Group, then class:
[-18  11  28  -1  13 -23 -58  -8 -17  -6 -16 -34  -5  14   5  45 -30  -7
  -7   8  19   1  -3  30  17 -14   9 -33  12 -13 -13  20  -5   2  13  18
   8  17  -2  10 -21   4 -32  -3  -9]
J284 V
[ -2   5   0   0   1   5  -5   2  -4   3   0  -3  25  -2   0  38  -8   4
   0  -3  15   1  -3   2   3  -1   2   0   1  -9  -6  -4  -4   6  -8   9
  -6 -11   3  -3 -14   2   1  -5 -16]
J284 N
[ -8   8  18  -4  26  -1 -21   9 -16  13  -6   6 -10   6   8  52  -8 -10
  14  16  -2   6  -2  25  22  -6  18  -5  -4 -11  -8   8 -13   6   9   6
 -10  12 -19   3  -4  15 -19 -36  12]
J328 F
[  0  20  43  -6   4 -16 -58  -8 -14   7  -9 -25  -8   9  15  55 -21 -16
  14  10  25   0  13  30  11   5  33 -15  12 -12 -38  29   2   7   2  17
  -2  27  -6  18 -18  23 -37   2  -7]
J284 N
[-16  18  22 -10  19 -15 -18 -12 -17  -2   0 -21  -1   2  -2  27  -8  -2
  20   9   6   1   0  13  14  -6   7  -7   9  -5 -27  20  -2 -11  -1   8
   0   8   0   6   1   4 -19 -11  15]
J284 V
[-14  17  27 -14  19 -15 -43 -12 -30   2  -6 -26  -1  15   6  51   6 -19
  10  17   8   5 -12  36  14 -23   5 -24  -4   1 -20   3 -11   4   5  13
  15 -21   0  15 -23   9 -27   4  33]
J328 Z
[  4   7  31  -1  22 -16 -38 -13 -14  -7  -8 -17  -5  -2   7  30 -11 -11
  -3   2  17 -12  49  21   2  -5  18  -6  -9  -7 -27  10  -4   0   5  13
  11   3  -4  13 -22  -5 -40   9  -5]
J284 N
[ -6  21  25 -13  17 -29 -54 -25 -32  -2 -15 -25   1   5  11  70 -25 -13
   9   7   9 -12 -12  56   9   2  29 -26  -4 -15 -25  -5  33   8   8  32
  13   2  -1  15 -22  15 -34   2   9]
J284 V
[ -3  11  15  -6  17 -17 -30   4 -31  -1 -11 -18  -3  -2   9  44 -19 -25
  -3  11  40  11 -11 -20   4  11  15 -12   1  14 -17  22  -3   1 -20   8
  -4   0  -5   3 -14   6 -37   0  -4]
J284 V
[ -3   2  18  -1  30 -12 -23  -3   1  -2   2 -13 -15   5   5  43 -16  -6
  21  -6   7 -15   8   4  33   5  21 -22  10  -9 -13   7   8   1   6   9
  -1   8   6  -8 -14   8 -14  -3  -8]
J284 N
[ -1   6  12   4  10  -8 -14  -4  -6   2  -1  -4  -6  15  -1  22  -8   5
   6  27   3   2  -2  14  -2   1  11   0   1   9 -14  -1 -29   9  -1  -6
 -10 -17 -24   2 -10   6 -70  -4   7]
J328 F
[ -5  22  21  -7  17  -7 -44  23 -37  -2 -14  -4 -18   3   1  62 -11  -7
   5  38  19   1   0  36  14  -7  11 -11  -4   6 -40  15  -7   6   8  -8
  19   8  -4  13 -29  15 -33  -2  38]
J328 Z
[-31  15  30  -5  25 -58 -43 -19 -22  -6 -20   8  -2   2  17  54   5 -24
  11  19  -2   5   5  29  10 -12  20  -2 -14   1 -13  12   4   6  10  17
  15   1   2  20 -27  19 -35   4  28]
J328 Z
[-15  24  56 -22  27 -44 -82 -21 -42  16 -30 -55   2   3  18  82 -38 -17
  -3  18  33   2   7  51   3  -8  37 -37  -8 -22 -48  51   5   6  -1  19
   7   5  -1  17 -40  22 -53   3   5]
J284 V
[-12  -3  21  -1  16 -15 -14   4 -14 -11 -10 -10  -7  14   7  18  -6  -8
   3   1  -8  -6  -2   9   1 -21  14  -8   9 -15 -44  14  -1  13   7   4
  11  -1  -3   1 -10  19 -17  -4  -1]
J284 N
[-14  10  42 -18  27 -17 -63 -10 -25   8 -16  -3 -23   6  19  77 -13  -7
  13  32  10   8  -5  47  12   3  14 -35 -10  11 -18  21 -40  20  12   6
  15  11   5  20 -39  18 -29  -5  28]
J328 Z
[ -4  26  31  -7  27  -1 -64 -16 -31   8  -6 -15  -3  16  14  82  -8  -9
  23  28  17  14  -8  40   8   5  21   6  -3   6 -15  12 -24  13   4   8
  17   0  -1  19 -34  21 -28  -7  37]
J328 Z
[  1   4  39  -8  12 -17 -49 -23 -34  15 -13 -11  -8  20  10  50 -11  -9
  16  25  23  10 -11  43  20 -11  26 -28 -17  -1 -32   0  -3  -7  14  10
  12   2   8  19 -39  20 -22   8   8]
J328 F
[  4  11  29  -1  11  -4 -49  -7 -24   9 -27 -11  -6  -6  10  43 -21 -25
 -26  19  10   7  -4   5  10   6  20 -31  -8   0 -29  15   3  10   2  -1
  14   3  17  12 -20  11  24 -15  29]
J328 F

Group and class of each row:
[  0   3  10   4  -2  -1  -5 -20   8 -44  -8  -3   1  11  -5  -1 -11   5
   7   1  -3  -2  -1 -17  11  -3   1   0  16  13  -5   2 -18   1  14   9
 -12   1  -4  -4 -16   5 -21   7 -27]
(46) [29]
[  0  -2   1 -11  -1  -3  -8   8   0  -2   4   4  -2  -6  -4   0  -8   7
   2  -3 -21  -4   1  14 -19   3   3  -1  24  -4   2  18 -23   8   7  -1
  11  -3  12  -5   1 -15   2   3   7]
(51) [25]
[-19   1  12  -5  -1   1  -2  -7   9 -15  -4   5 -12  -2  -6 -13 -15   3
   2  -4  -6  -4   7  -5  -2   0   2   3 -10   8  -7  -1 -10   6  24  -3
  -1  -6   5  -5  -5   3 -13   3 -16]
(46) [27]
[  5   0   7  -3   2   1  -3  -9   5 -15   5   1  -3  -2 -10   2  -8   3
   2  -4  -2  -1   3  10  -8   4  -1   1   6   2   0  14 -15   3  12  -5
   7  -7  -3  -7   2   0   4  -1  -6]
(51) [25]
[ 19  -1   8  -8   4   2  -2  11   4  -2   3   0   3  12 -12  18   1  -1
  -2  -2  39   5  -3  -6   2   3   4   4 -37   1   8 -10   4   3 -12 -14
  -4   4  -6  -9   3  -3   5  -8  11]
(50) [28]
[  1  -3   7 -11 -10   4  -8  -6   9 -24  -3   7  -5   2 -14  13 -20   6
   2  -9   0  -5   1 -10  -4   1   0  -1 -14   3   0   4 -11   3  31 -11
   2 -14   2 -12  -4   2  -1  -1  -6]
(51) [25]
[ -6   4   0   3  -2   4  -2  -4   6 -25 -10  -3   6   5  -1  -7  -9   8
   2   4 -16   1  -1 -10   5  -1   2  -2  13   9  -8   2 -13   6  13   3
  -9   1   0  -3  -7  12 -10   3 -25]
(46) [29]
[  8  -2   1  -6   0  -1  -1 -18  -7  -3  12   3   2 -11 -12   3  -6   0
   5 -10 -17  -6   3  11 -14  -3  -5  -3  47   5   7  16 -17   0  -2   3
  27 -10   6  -1   1 -17  11   1  25]
(51) [25]
